Below are the code and all the weights of a small trained network. Each question names an input and a target symbol and asks about switching units off, where a switched-off unit gives its printed mean instead of its output.

import numpy as np


def w(rows, s, z=0):
    codes = np.array(rows[::2]) - 128.0
    scale = np.full(codes.shape[1], s)
    scale[-1] = z or s
    return codes * scale


def norm(h):
    return h / np.sqrt((h * h).mean(-1, keepdims=True) + 1e-5)


def f(y):
    return y / 2 * (1 + np.tanh(0.7978845608 * (y + 0.044715 * y**3)))


def softmax(a):
    e = np.exp(a - a.max(-1, keepdims=True))
    return e / e.sum(-1, keepdims=True)


def log_softmax(a):
    a = a - a.max(-1, keepdims=True)
    return a - np.log(np.exp(a).sum(-1, keepdims=True))


def net(x, mask):
    ids = ['ΔΘΛΠΣαβγεζημτφψω'.index(c) for c in x.split()]
    T = len(ids)
    res = E[ids] + P[:T]
    u = 0
    for l in range(2):
        q, k, v = (norm(res) @ M[l].T for M in (Q, K, V))
        z = softmax(np.where(np.tri(T) > 0, q @ k.T / 3**0.5, -1e9)) @ v
        res = res + np.where(mask[u], z, O[l][:, -1]) @ O[l][:, :-1]
        u += 1
        y = f(norm(res) @ A[l][:, :-1].T + A[l][:, -1])
        res = res + np.where(mask[u : u + 8], y, B[l][:, -1]) @ B[l][:, :-1]
        u += 8
    return log_softmax(norm(res)[-1] @ U[:, :-1].T + U[:, -1])


Q, K, V, O, A, B = {}, {}, {}, {}, {}, {}
E = w([
[87,159,136],'Δ',
[34,53,200],'Θ',
[93,191,144],'Λ',
[90,118,155],'Π',
[148,112,139],'Σ',
[127,124,1],'α',
[15,129,167],'β',
[16,190,61],'γ',
[64,120,178],'ε',
[157,100,115],'ζ',
[99,110,150],'η',
[151,118,144],'μ',
[133,193,118],'τ',
[198,178,79],'φ',
[224,173,150],'ψ',
[116,169,154],'ω',
],0.016)
P = w([
[119,146,20],'0',
[61,70,106],'1',
[29,153,79],'2',
[3,79,45],'3',
[22,175,54],'4',
[25,180,60],'5',
[122,171,100],'6',
[47,87,159],'7',
[78,183,84],'8',
[38,204,147],'9',
],0.0037)
Q[0] = w([
[98,144,143],'L0H0',
[95,126,196],'L0H0',
[132,255,173],'L0H0',
],0.0069)
K[0] = w([
[159,116,109],'L0H0',
[1,126,60],'L0H0',
[61,51,157],'L0H0',
],0.0085)
V[0] = w([
[96,50,234],'L0H0',
[108,187,1],'L0H0',
[175,157,119],'L0H0',
],0.0045)
O[0] = w([
[172,133,95,56],'L0H0',
[153,76,4,251],'L0H0',
[119,150,54,109],'L0H0',
],0.0047,0.0017)
A[0] = w([
[101,133,134,204],'L0N0',
[145,137,132,135],'L0N1',
[1,86,129,250],'L0N2',
[182,213,74,216],'L0N3',
[147,173,111,231],'L0N4',
[164,132,80,217],'L0N5',
[131,135,68,54],'L0N6',
[128,171,219,94],'L0N7',
],0.0097,0.002)
B[0] = w([
[204,60,207,150],'L0N0',
[107,131,116,124],'L0N1',
[134,145,208,254],'L0N2',
[87,96,255,168],'L0N3',
[187,47,168,145],'L0N4',
[123,116,186,183],'L0N5',
[80,12,28,154],'L0N6',
[94,47,102,142],'L0N7',
],0.0052,0.006)
Q[1] = w([
[14,198,254],'L1H0',
[102,101,48],'L1H0',
[104,81,164],'L1H0',
],0.0087)
K[1] = w([
[127,11,191],'L1H0',
[49,54,75],'L1H0',
[136,44,134],'L1H0',
],0.011)
V[1] = w([
[206,1,152],'L1H0',
[238,95,102],'L1H0',
[218,138,197],'L1H0',
],0.0069)
O[1] = w([
[196,4,188,254],'L1H0',
[212,174,77,130],'L1H0',
[248,138,137,115],'L1H0',
],0.0024,0.0052)
A[1] = w([
[87,149,196,54],'L1N0',
[244,105,170,155],'L1N1',
[100,186,106,7],'L1N2',
[149,197,143,111],'L1N3',
[114,151,157,186],'L1N4',
[166,125,58,139],'L1N5',
[91,65,139,51],'L1N6',
[121,109,43,202],'L1N7',
],0.011,0.0019)
B[1] = w([
[213,125,79,214],'L1N0',
[84,120,97,254],'L1N1',
[144,174,174,107],'L1N2',
[95,78,46,114],'L1N3',
[141,146,189,162],'L1N4',
[201,254,84,142],'L1N5',
[127,147,88,240],'L1N6',
[113,168,182,190],'L1N7',
],0.0094,0.0039)
U = w([
[143,156,127,65],'Δ',
[126,116,157,27],'Θ',
[123,123,109,121],'Λ',
[137,165,124,76],'Π',
[78,7,101,207],'Σ',
[118,144,110,148],'α',
[89,105,186,140],'β',
[11,173,150,167],'γ',
[158,136,127,72],'ε',
[206,111,44,240],'ζ',
[209,66,201,161],'η',
[156,138,139,109],'μ',
[140,125,103,37],'τ',
[163,109,110,2],'φ',
[143,77,122,108],'ψ',
[153,148,121,48],'ω',
],0.012,0.0035)

Each question gives the input, a string of symbols that net reads in full, and the target symbol t.
The units are the heads (3 rows each of Q, K, V and O) and the neurons (one row each of A and B). Each row of codes is followed by its name. A weight is (code - 128) times the scale printed after its matrix; where a second scale follows, it is the last column's (O, A, B and U).
mask holds one flag per unit, layer by layer, with each layer's heads first. A switched-off unit (its flag False) gives its mean, the last column of its rows in O or B, instead of its output. The means were averaged over made-up inputs and are rounded, as every weight is.
A unit's drop is (log p(t) with every unit on - log p(t) with that unit switched off) / (log p(t) with every unit on - log p(t) with every unit switched off).
The circuit of an input: a set's keep is (log p(t) with only the set's units on - log p(t) with every unit switched off) / (log p(t) with every unit on - log p(t) with every unit switched off). Starting from the 12 units with the biggest drops (on a tie, the unit counted first), units are removed one at a time, each time the one whose removal leaves the highest keep (on an exact tie, the one counted first), for as long as the keep stays at least 0.8.
circuit, biggest first: the units of the circuit, biggest drop first
unit that matters most: the unit with the biggest drop
k most important neurons: the k neurons with the biggest drops, biggest first
top k neurons in layer l: the k neurons of layer l with the biggest drops, biggest first
drop when u is switched off: that unit's drop, to one decimal
input Σ ε γ ζ, target γ: unit that matters most	L1H0
input Σ ζ ζ γ ζ μ η, target η: circuit, biggest first	[L0N2 L1N0]
input Θ γ Σ Σ Σ Σ ζ φ, target Σ: 2 most important neurons	[L0N3 L1N1]
input α ζ Θ ε Θ γ τ, target η: circuit, biggest first	[L0N3 L1N0 L0N4]
input Δ ζ ζ ζ Σ μ Θ ζ ε, target η: 2 most important neurons	[L1N0 L1N1]
input ω ζ φ ζ, target ζ: circuit, biggest first	[L1N5 L0N3]
input ε α ζ Δ, target η: top 2 neurons in layer 0	[L0N2 L0N0]
input φ Λ Σ, target Σ: top 2 neurons in layer 0	[L0N2 L0N3]
input Σ ζ ζ φ, target Σ: top 2 neurons in layer 1	[L1N1 L1N0]
input Σ ψ ζ Θ φ γ ζ, target γ: top 2 neurons in layer 1	[L1N0 L1N7]
input ζ ζ γ ζ ζ ζ Σ ζ ζ ζ, target Σ: 3 most important neurons	[L0N5 L1N0 L1N1]
input ε ζ γ ζ ζ ε Δ μ, target Σ: top 2 neurons in layer 1	[L1N1 L1N7]
input Θ Δ Θ Σ ζ ζ Θ ζ η, target η: drop when L1N0 is switched off	0.3
input ζ α Π ε ζ Δ Σ, target Σ: drop when L1N1 is switched off	0.3
input Σ ζ ζ Δ, target η: drop when L1N2 is switched off	0.0
input Σ ζ Π Σ ζ ζ ε ζ Σ Λ, target η: drop when L0N7 is switched off	0.1
